Below is a small trained network, with its code and all its weights. Each question gives an input and a target symbol and asks what happens when units are switched off, that is, made to give their printed mean instead of their output.

import numpy as np


def w(rows, s, z=0):
    codes = np.array(rows[::2]) - 128.0
    scale = np.full(codes.shape[1], s)
    scale[-1] = z or s
    return codes * scale


def f(y):
    return y / 2 * (1 + np.tanh(0.7978845608 * (y + 0.044715 * y**3)))


def softmax(a):
    e = np.exp(a - a.max(-1, keepdims=True))
    return e / e.sum(-1, keepdims=True)


def log_softmax(a):
    a = a - a.max(-1, keepdims=True)
    return a - np.log(np.exp(a).sum(-1, keepdims=True))


def net(x, mask):
    ids = ['ΓΞΠΣΩαβδζηθτ'.index(c) for c in x.split()]
    T = len(ids)
    res = E[ids] + P[:T]
    r = res
    for j in range(3):
        rows = slice(4 * j, 4 * j + 4)
        q, k, v = (r @ M[0][rows].T for M in (Q, K, V))
        z = softmax(np.where(np.tri(T) > 0, q @ k.T / 4**0.5, -1e9)) @ v
        o = O[0][rows]
        res = res + np.where(mask[j], z, o[:, -1]) @ o[:, :-1]
    y = f(res @ A[0][:, :-1].T + A[0][:, -1])
    res = res + np.where(mask[3:15], y, B[0][:, -1]) @ B[0][:, :-1]
    return log_softmax(res[-1] @ U[:, :-1].T + U[:, -1])


Q, K, V, O, A, B = {}, {}, {}, {}, {}, {}
E = w([
[102,191,101],'Γ',
[132,120,56],'Ξ',
[122,190,120],'Π',
[80,139,137],'Σ',
[152,84,174],'Ω',
[138,169,124],'α',
[159,172,112],'β',
[141,227,57],'δ',
[1,49,141],'ζ',
[49,209,189],'η',
[178,169,174],'θ',
[106,48,222],'τ',
],0.024)
P = w([
[78,85,130],'0',
[65,118,64],'1',
[97,135,77],'2',
[115,141,110],'3',
[92,153,68],'4',
[110,160,64],'5',
[69,161,2],'6',
[135,177,135],'7',
[109,179,71],'8',
[95,171,51],'9',
],0.0046)
Q[0] = w([
[97,98,200],'h1',
[152,159,206],'h1',
[98,53,83],'h1',
[210,145,139],'h1',
[84,43,105],'h2',
[60,145,177],'h2',
[226,168,153],'h2',
[198,108,182],'h2',
[68,174,9],'h3',
[51,72,73],'h3',
[103,165,63],'h3',
[69,120,75],'h3',
],0.012)
K[0] = w([
[34,142,121],'h1',
[123,143,242],'h1',
[134,69,109],'h1',
[184,139,69],'h1',
[91,76,92],'h2',
[106,180,109],'h2',
[214,167,57],'h2',
[140,55,4],'h2',
[102,170,47],'h3',
[6,186,143],'h3',
[73,185,150],'h3',
[105,181,81],'h3',
],0.012)
V[0] = w([
[72,131,182],'h1',
[8,166,121],'h1',
[97,136,29],'h1',
[68,105,152],'h1',
[62,166,157],'h2',
[183,154,135],'h2',
[140,75,133],'h2',
[152,122,104],'h2',
[138,96,136],'h3',
[104,205,119],'h3',
[114,151,57],'h3',
[223,127,145],'h3',
],0.014)
O[0] = w([
[225,127,140,190],'h1',
[159,170,169,254],'h1',
[72,86,119,145],'h1',
[215,156,188,180],'h1',
[180,140,194,223],'h2',
[114,134,123,86],'h2',
[77,87,166,92],'h2',
[86,133,28,93],'h2',
[3,176,104,102],'h3',
[115,155,105,192],'h3',
[61,128,179,149],'h3',
[135,121,8,67],'h3',
],0.0063,0.021)
A[0] = w([
[163,99,131,221],'n1',
[158,112,91,206],'n2',
[48,83,148,192],'n3',
[175,117,125,204],'n4',
[74,113,58,81],'n5',
[161,14,143,93],'n6',
[120,31,131,148],'n7',
[174,201,106,131],'n8',
[149,166,76,77],'n9',
[133,131,120,253],'n10',
[141,4,149,171],'n11',
[170,190,151,145],'n12',
],0.014,0.004)
B[0] = w([
[36,158,138,153],'n1',
[254,115,42,128],'n2',
[119,81,109,131],'n3',
[50,157,127,166],'n4',
[113,102,141,133],'n5',
[166,94,58,144],'n6',
[130,72,145,131],'n7',
[130,111,111,197],'n8',
[134,182,175,134],'n9',
[92,200,124,135],'n10',
[219,92,116,145],'n11',
[118,81,69,253],'n12',
],0.0081,0.031)
U = w([
[140,163,153,122],'Γ',
[82,46,149,161],'Ξ',
[164,151,128,103],'Π',
[71,141,251,194],'Σ',
[187,90,87,140],'Ω',
[143,111,113,205],'α',
[144,131,105,165],'β',
[54,149,130,146],'δ',
[135,65,215,3],'ζ',
[242,185,175,160],'η',
[210,154,81,61],'θ',
[177,53,122,128],'τ',
],0.013,0.0055)

Each question gives the input, a string of symbols that net reads in full, and the target symbol t.
The units are the heads (4 rows each of Q, K, V and O) and the neurons (one row each of A and B). Each row of codes is followed by its name. A weight is (code - 128) times the scale printed after its matrix; where a second scale follows, it is the last column's (O, A, B and U).
mask holds one flag per unit, heads first, then neurons. A switched-off unit (its flag False) gives its mean, the last column of its rows in O or B, instead of its output. The means were averaged over made-up inputs and are rounded, as every weight is.
A unit's drop is (log p(t) with every unit on - log p(t) with that unit switched off) / (log p(t) with every unit on - log p(t) with every unit switched off).
The circuit of an input: a set's keep is (log p(t) with only the set's units on - log p(t) with every unit switched off) / (log p(t) with every unit on - log p(t) with every unit switched off). Starting from the 12 units with the biggest drops (on a tie, the unit counted first), units are removed one at a time, each time the one whose removal leaves the highest keep (on an exact tie, the one counted first), for as long as the keep stays at least 0.8.
units of the circuit, in order: the units of the circuit, biggest drop first
unit that matters most: the unit with the biggest drop
top k neurons: the k neurons with the biggest drops, biggest first
heads that matter: for each layer, one digit per head in row order, 1 if its drop is at least 0.15 and else 0, layers parted by /
drop of u: that unit's drop, to one decimal
input ζ Γ Σ δ Σ, target Σ: heads that matter => 010
input Σ Σ Σ Ω, target Ω: heads that matter => 001
input Σ ζ Γ δ Σ τ Π δ Σ Γ, target δ: unit that matters most => h1
input Σ η Σ η Γ Σ η θ θ, target θ: heads that matter => 001
input δ Σ β δ ζ, target ζ: top 2 neurons => [n11; n12]
input Σ Π η Σ θ Σ τ, target τ: heads that matter => 001
input η τ ζ, target ζ: heads that matter => 010
input Σ η ζ δ Π τ ζ Σ Ω δ, target δ: heads that matter => 100
input β ζ Σ ζ Ξ, target Ξ: heads that matter => 100
input Σ Σ ζ δ η Ω Ξ Σ Σ τ, target τ: heads that matter => 011
input τ Σ Ω η Σ δ η Σ τ θ, target θ: heads that matter => 011
input α Ξ Σ Σ Ω, target Ω: units of the circuit, in order => [h3; h2]
input η Σ ζ θ θ η, target η: drop of n12 => -0.1
input η Σ Π Σ δ β Σ δ, target δ: unit that matters most => h1
input δ η η Σ Σ η η Σ Σ η, target η: drop of h2 => 0.1
input ζ τ Ξ, target Ξ: drop of n11 => 0.0
